Below is a small trained network, with its code and all its weights. Each question gives an input and a class and asks what happens when units are switched off, that is, made to give their printed mean instead of their output.

import numpy as np


def w(rows, s, z=0):
    codes = np.array(rows[::2]) - 128.0
    scale = np.full(codes.shape[1], s)
    scale[-1] = z or s
    return codes * scale


def f(y):
    return y / 2 * (1 + np.tanh(0.7978845608 * (y + 0.044715 * y**3)))


def log_softmax(a):
    a = a - a.max(-1, keepdims=True)
    return a - np.log(np.exp(a).sum(-1, keepdims=True))


def net(x, mask):
    res = np.array(x, float).reshape(1, 5) / 4 @ E
    y = f(res @ A[0][:, :-1].T + A[0][:, -1])
    res = res + np.where(mask, y, B[0][:, -1]) @ B[0][:, :-1]
    return log_softmax(res[-1] @ U[:, :-1].T + U[:, -1])


A, B = {}, {}
E = w([
[76,80,175,73,175,203,43,126,161,71,138,102],'x0',
[247,83,115,151,149,148,213,114,236,131,183,111],'x1',
[70,153,200,17,209,70,84,149,111,167,65,120],'x2',
[181,105,59,75,179,164,120,125,117,110,4,167],'x3',
[210,123,119,129,181,56,152,40,135,177,254,198],'x4',
],0.0093)
A[0] = w([
[165,130,138,127,147,88,149,134,127,134,191,121,18],'neuron 1',
[112,138,184,110,128,99,149,148,155,158,107,91,65],'neuron 2',
[7,161,189,87,143,45,110,141,96,161,74,124,107],'neuron 3',
[126,111,138,108,142,184,109,132,162,108,121,118,47],'neuron 4',
[156,128,116,104,149,112,126,110,101,154,111,142,117],'neuron 5',
[89,126,93,140,114,147,87,128,78,98,76,139,5],'neuron 6',
[29,147,155,122,117,96,112,139,100,138,117,131,3],'neuron 7',
[209,119,116,73,198,113,136,121,147,134,64,154,179],'neuron 8',
[143,128,93,146,109,139,115,132,120,119,78,130,174],'neuron 9',
[135,144,108,196,63,122,195,152,133,126,75,114,100],'neuron 10',
[178,140,117,163,108,90,175,125,130,153,195,132,116],'neuron 11',
],0.021,0.0042)
B[0] = w([
[113,141,134,139,106,119,144,111,87,171,175,221,181],'neuron 1',
[51,109,102,122,161,167,126,122,121,74,106,166,163],'neuron 2',
[160,118,119,157,82,144,117,145,113,109,84,9,253],'neuron 3',
[45,140,197,127,118,115,168,130,77,157,204,46,154],'neuron 4',
[200,103,128,123,163,166,118,159,188,26,116,114,160],'neuron 5',
[121,127,86,132,141,136,135,106,102,159,82,231,181],'neuron 6',
[211,135,121,100,152,103,141,144,131,150,75,43,198],'neuron 7',
[247,146,72,137,89,111,91,131,92,158,21,101,198],'neuron 8',
[51,141,150,111,121,128,111,133,85,149,68,142,168],'neuron 9',
[127,121,139,120,109,147,123,127,33,165,70,55,198],'neuron 10',
[138,135,165,117,117,105,130,100,142,233,225,113,223],'neuron 11',
],0.013,0.032)
U = w([
[209,124,43,84,157,69,92,130,146,131,55,233,2],'0',
[61,61,204,100,172,144,169,229,167,2,132,57,6],'1',
[30,106,108,80,143,157,144,126,63,156,58,223,29],'2',
[165,99,113,104,85,121,115,160,46,170,35,61,251],'3',
[192,110,148,109,129,44,153,80,137,215,211,188,174],'4',
],0.0059,0.0038)

Each question gives the input, the list of numbers given to net, and the class t.
The units are the neurons (one row each of A and B). Each row of codes is followed by its name. A weight is (code - 128) times the scale printed after its matrix; where a second scale follows, it is the last column's (A, B and U).
mask holds one flag per neuron, in row order. A switched-off neuron (its flag False) gives its mean, the last column of its row in B, instead of its output. The means were averaged over made-up inputs and are rounded, as every weight is.
A unit's drop is (log p(t) with every unit on - log p(t) with that unit switched off) / (log p(t) with every unit on - log p(t) with every unit switched off).
The circuit of an input: a set's keep is (log p(t) with only the set's units on - log p(t) with every unit switched off) / (log p(t) with every unit on - log p(t) with every unit switched off). Starting from all 11 units, units are removed one at a time, each time the one whose removal leaves the highest keep (on an exact tie, the one counted first), for as long as the keep stays at least 0.8.
circuit, biggest first: the units of the circuit, biggest drop first
most important unit: the unit with the biggest drop
k most important neurons: the k neurons with the biggest drops, biggest first
drop of u: that unit's drop, to one decimal
input [4,-3,-3,2,1], class 2: circuit, biggest first -> neuron 3; neuron 8
input [-6,4,8,2,4], class 0: most important unit -> neuron 10
input [-7,4,1,8,6], class 0: 3 most important neurons -> neuron 8; neuron 3; neuron 5
input [-2,-6,-3,3,5], class 4: 3 most important neurons -> neuron 3; neuron 8; neuron 10
input [1,-5,-6,8,8], class 0: 2 most important neurons -> neuron 3; neuron 10
input [4,0,0,0,-2], class 1: 2 most important neurons -> neuron 8; neuron 10
input [-7,3,-5,0,0], class 4: 2 most important neurons -> neuron 11; neuron 3
input [-5,8,6,4,3], class 0: 3 most important neurons -> neuron 8; neuron 3; neuron 10
input [5,-4,-7,2,-4], class 2: drop of neuron 3 -> 0.1
input [-4,1,3,4,2], class 0: drop of neuron 3 -> 0.5
input [8,-6,-8,6,5], class 2: drop of neuron 3 -> 0.2
input [4,-2,-1,0,2], class 1: drop of neuron 8 -> 0.4
